Below is a small trained network, with its code and all its weights. Each question gives an input and a class and asks what happens when units are switched off, that is, made to give their printed mean instead of their output.

import numpy as np


def w(rows, s, z=0):
    codes = np.array(rows[::2]) - 128.0
    scale = np.full(codes.shape[1], s)
    scale[-1] = z or s
    return codes * scale


def f(y):
    return np.maximum(y, 0)


def log_softmax(a):
    a = a - a.max(-1, keepdims=True)
    return a - np.log(np.exp(a).sum(-1, keepdims=True))


def net(x, mask):
    res = np.array(x, float).reshape(1, 7) / 4 @ E
    y = f(res @ A[0][:, :-1].T + A[0][:, -1])
    res = res + np.where(mask, y, B[0][:, -1]) @ B[0][:, :-1]
    return log_softmax(res[-1] @ U[:, :-1].T + U[:, -1])


A, B = {}, {}
E = w([
[107,55,83,127,47,103,79,2,60,74],'x0',
[178,42,106,42,91,165,87,231,132,139],'x1',
[130,141,246,177,220,185,36,117,134,216],'x2',
[176,21,96,149,170,162,219,145,73,128],'x3',
[106,120,134,222,85,190,96,134,203,53],'x4',
[134,111,141,209,24,19,98,141,235,246],'x5',
[196,57,209,64,218,111,55,48,174,50],'x6',
],0.007)
A[0] = w([
[116,132,126,89,102,114,117,75,117,140,87],'n0',
[121,123,99,162,131,166,146,122,103,140,210],'n1',
[115,135,140,132,102,121,126,79,167,107,175],'n2',
[151,112,113,100,175,124,174,207,154,122,150],'n3',
[145,88,115,141,125,162,114,132,121,114,101],'n4',
[146,124,130,95,157,139,125,131,108,162,187],'n5',
[142,88,124,108,156,111,147,117,67,142,5],'n6',
[115,119,101,85,91,134,130,135,119,112,57],'n7',
[120,163,155,165,101,123,112,136,176,160,167],'n8',
[128,165,134,176,108,112,92,150,156,146,164],'n9',
[129,165,143,125,203,122,193,169,128,149,148],'n10',
[125,152,133,116,154,129,142,145,130,151,76],'n11',
[113,197,166,180,74,112,74,156,202,173,146],'n12',
[133,136,160,141,156,104,111,105,157,100,83],'n13',
[150,98,155,173,155,73,173,61,153,172,122],'n14',
[145,118,155,128,159,86,138,83,129,157,142],'n15',
[138,99,126,94,113,120,135,189,172,126,145],'n16',
[113,157,97,125,107,148,158,182,85,121,85],'n17',
[138,176,139,130,214,123,195,163,128,151,158],'n18',
[124,179,127,140,114,149,120,153,185,64,85],'n19',
[130,121,132,122,147,118,134,102,118,105,79],'n20',
[134,78,85,154,89,118,131,121,132,117,52],'n21',
[134,93,107,139,112,115,139,109,174,123,114],'n22',
[134,79,117,119,120,112,99,123,77,175,187],'n23',
[137,9,75,178,20,111,176,115,135,129,150],'n24',
[156,68,112,75,90,108,122,238,204,125,177],'n25',
[121,157,113,116,70,155,127,200,117,123,156],'n26',
[136,93,134,184,153,203,132,178,122,91,88],'n27',
[130,162,138,105,150,165,123,139,122,97,98],'n28',
[133,136,117,125,103,148,81,119,145,84,81],'n29',
[135,107,140,155,165,138,174,135,154,121,135],'n30',
[119,109,51,138,74,152,195,231,30,177,171],'n31',
],0.013,0.0033)
B[0] = w([
[165,120,153,177,130,110,112,129,142,116,159],'n0',
[145,112,118,84,109,101,118,145,175,122,165],'n1',
[129,80,115,147,114,117,129,158,115,133,168],'n2',
[120,99,128,74,95,96,106,107,133,109,190],'n3',
[100,120,118,106,163,148,145,144,117,118,152],'n4',
[113,92,163,143,156,111,156,140,98,134,170],'n5',
[98,118,173,133,136,132,138,119,141,186,165],'n6',
[140,145,119,112,108,132,98,129,148,107,163],'n7',
[135,136,88,187,120,142,136,136,151,169,188],'n8',
[127,131,105,200,120,140,135,100,158,155,182],'n9',
[158,146,188,83,121,72,107,106,101,81,190],'n10',
[123,148,146,125,138,120,166,123,113,112,150],'n11',
[134,166,117,252,132,162,129,121,143,233,227],'n12',
[124,153,87,131,92,125,144,125,150,143,166],'n13',
[140,37,114,183,69,95,103,111,155,132,181],'n14',
[146,99,146,154,113,112,107,108,151,116,173],'n15',
[132,137,144,87,84,95,138,128,118,123,176],'n16',
[159,135,109,87,112,134,93,124,194,114,180],'n17',
[153,146,203,58,147,95,95,121,86,85,196],'n18',
[118,134,195,142,186,133,133,115,87,161,169],'n19',
[118,114,117,157,122,143,113,157,133,140,150],'n20',
[131,120,124,136,99,102,144,161,68,128,169],'n21',
[121,132,123,123,103,126,112,146,103,119,160],'n22',
[90,105,189,122,158,107,176,108,101,136,175],'n23',
[128,133,128,196,19,87,126,183,15,117,237],'n24',
[146,138,168,43,29,67,133,124,114,108,221],'n25',
[156,104,96,132,108,120,105,114,182,113,187],'n26',
[87,60,102,53,191,152,150,109,162,96,175],'n27',
[127,96,78,139,119,117,140,155,116,113,163],'n28',
[120,97,126,124,86,112,162,132,121,150,157],'n29',
[132,101,131,114,139,120,89,110,121,112,159],'n30',
[103,159,108,32,52,181,171,126,222,197,251],'n31',
],0.019,0.017)
U = w([
[161,77,65,195,122,101,96,182,48,122,198],'0',
[138,91,148,186,158,142,148,71,177,247,229],'1',
[60,76,79,74,201,209,210,172,94,116,42],'2',
[149,75,219,70,245,91,102,77,70,68,153],'3',
[164,218,152,195,253,182,127,114,99,194,2],'4',
[175,143,155,19,73,92,166,158,107,136,168],'5',
[163,130,45,73,168,200,102,108,202,108,35],'6',
],0.0069,0.0023)

Each question gives the input, the list of numbers given to net, and the class t.
The units are the neurons (one row each of A and B). Each row of codes is followed by its name. A weight is (code - 128) times the scale printed after its matrix; where a second scale follows, it is the last column's (A, B and U).
mask holds one flag per neuron, in row order. A switched-off neuron (its flag False) gives its mean, the last column of its row in B, instead of its output. The means were averaged over made-up inputs and are rounded, as every weight is.
A unit's drop is (log p(t) with every unit on - log p(t) with that unit switched off) / (log p(t) with every unit on - log p(t) with every unit switched off).
The circuit of an input: a set's keep is (log p(t) with only the set's units on - log p(t) with every unit switched off) / (log p(t) with every unit on - log p(t) with every unit switched off). Starting from the 12 units with the biggest drops (on a tie, the unit counted first), units are removed one at a time, each time the one whose removal leaves the highest keep (on an exact tie, the one counted first), for as long as the keep stays at least 0.8.
units of the circuit, in order: the units of the circuit, biggest drop first
k most important neurons: the k neurons with the biggest drops, biggest first
drop of u: that unit's drop, to one decimal
input [7,-2,6,6,-4,-5,7], class 3: units of the circuit, in order => [n31]
input [8,0,3,-1,-6,2,-3], class 0: units of the circuit, in order => [n25; n31]
input [-5,-4,-2,4,8,2,5], class 1: units of the circuit, in order => [n24; n25]
input [4,-6,6,7,4,5,-2], class 0: 2 most important neurons => [n31; n24]
input [7,-6,-2,4,3,-7,-1], class 0: 2 most important neurons => [n31; n25]
input [2,-4,6,6,5,-1,5], class 3: 4 most important neurons => [n31; n12; n24; n27]
input [-4,-4,-4,-7,8,-6,8], class 2: 2 most important neurons => [n24; n12]
input [-6,-5,0,-5,-5,-2,-1], class 3: 2 most important neurons => [n31; n18]
input [-7,-3,-8,-1,-2,-2,8], class 3: 2 most important neurons => [n31; n24]
input [5,-6,-5,3,-2,3,-3], class 0: 2 most important neurons => [n24; n25]
input [-6,-8,-5,-1,-4,3,-6], class 1: 2 most important neurons => [n12; n25]
input [6,3,-8,1,2,2,4], class 0: 2 most important neurons => [n24; n31]
input [0,4,3,7,5,0,6], class 3: 2 most important neurons => [n31; n27]
input [8,5,-2,-8,7,2,-6], class 0: units of the circuit, in order => [n24]
input [7,5,4,7,-5,3,4], class 0: 2 most important neurons => [n24; n31]
input [6,4,8,-4,1,-1,-4], class 1: drop of n13 => 0.0
input [-3,-6,-1,7,7,7,3], class 0: drop of n24 => 0.1
input [-4,5,4,4,-1,1,2], class 3: drop of n31 => 0.4
